[[ 4.83 -5.18 -5.41 -5.31 -5.33  2.52  5.31  5.20 -5.33  5.07 -5.06 -4.98]
 [ 5.15 -5.21 -0.15 -5.44 -5.03 -5.19  5.32  5.23 -5.01  5.20 -5.40 -5.11]
 [-5.28  5.32  1.14  5.25  4.24  4.85 -5.46 -4.82  4.87 -5.28  5.11  5.16]
 [-5.05  5.11  5.07  5.12  5.55  0.51 -5.45 -5.22  5.46 -5.22  5.65  5.19]
 [-3.13 -2.07 -5.16 -5.26 -4.69  5.06  4.66  4.77 -4.81 -5.00 -3.33 -0.51]
 [-2.86 -5.02 -5.14 -5.37 -5.26  5.30  5.09  5.52 -5.14 -3.90 -5.12 -2.64]
 [-3.97 -5.07 -5.50 -5.30 -5.13  5.23  5.10  5.21 -5.12 -4.48 -5.04 -3.46]
 [ 5.38 -5.22  3.73 -5.10 -3.13 -5.36  5.14  4.75 -4.67  5.41 -5.04 -5.44]
 [-5.17  5.39  2.74  5.34  4.85  3.83 -5.19 -5.24  5.35 -5.22  5.28  5.20]
 [ 4.68 -5.15 -5.13 -5.36 -4.69  0.29  5.30  5.12 -5.18  5.28 -5.13 -5.02]
 [-5.28  5.13  3.99  5.35  5.14  2.06 -5.28 -5.30  5.25 -5.34  5.32  5.14]
 [-5.24  5.28  1.84  5.28  4.22  4.71 -5.05 -4.78  5.17 -5.33  5.17  5.29]
 [ 5.15 -5.20  0.67 -5.08 -5.12 -5.34  5.29  5.11 -5.17  4.88 -5.01 -5.10]
 [ 5.33 -5.19 -0.25 -5.29 -5.00 -5.08  5.16  5.16 -5.34  5.41 -5.35 -5.51]]
The 3rd entry on the main diagonal -> 1.14
Report the first entry in reading order.
Answer: 4.83
Report the first entry of the smallest entry's row.
Answer: 5.33
Report the largest entry in the first column.
Answer: 5.38
Report the last entry of the smallest entry's row.
Answer: -5.51
The first entry on the diagonal from the top-right corner is -4.98
The entry just left of 2.52: -5.33
The entry directly below 5.21: 4.75
Report the third largest entry.
Answer: 5.52
Report the 2nd entry, reading row by row.
Answer: -5.18
Report the entry directly above the largest entry.
Answer: 5.11
Report the entry directly above 3.73.
Answer: -5.50
The second entry on the diagonal from the top-right corner is -5.40
The bottom entry of the column that holds the largest entry: -5.35
Report the first entry of the largest entry's row.
Answer: -5.05
Report the third smallest entry.
Answer: -5.46
The maximum is 5.65
Report the entry just right of -5.29.
Answer: -5.00
The entry directly below the largest entry is -3.33
Report the fifth entry from the end, reading row by row.
Answer: 5.16
Report the top entry of the column that holds the largest entry.
Answer: -5.06
The entry just right of 5.34 is 4.85
The entry directly above the smallest entry is -5.10
Report the 3rd entry in reading order.
Answer: -5.41

0.0	1.8	1.5	-0.8	-1.4	-0.8
-1.5	1.8	0.7	-1.0	-0.3	1.2
-2.0	1.4	0.6	-0.9	0.9	0.8
0.0	1.8	1.6	-0.8	-1.4	-0.8
-2.1	1.7	0.3	-1.0	0.6	0.5
Rows and columns are numbered from 1.
The entry at row 2, column 1: -1.5
The entry directly below 0.7 is 0.6
Find the entry just left of 0.5.
A: 0.6
The top entry of the column that holds the smallest entry: 0.0
Find the entry at row 3, column 1.
A: -2.0
The minimum: -2.1
The bottom-right entry -> 0.5
Find the entry in row 1 and column 3.
A: 1.5
The entry directly above 0.3: 1.6
Find the entry in row 1 and column 2.
A: 1.8
Find the entry directly below 1.2.
A: 0.8
Find the entry just right of the smallest entry.
A: 1.7
Find the entry directly below 1.4.
A: 1.8
The entry in the top-right corner is -0.8
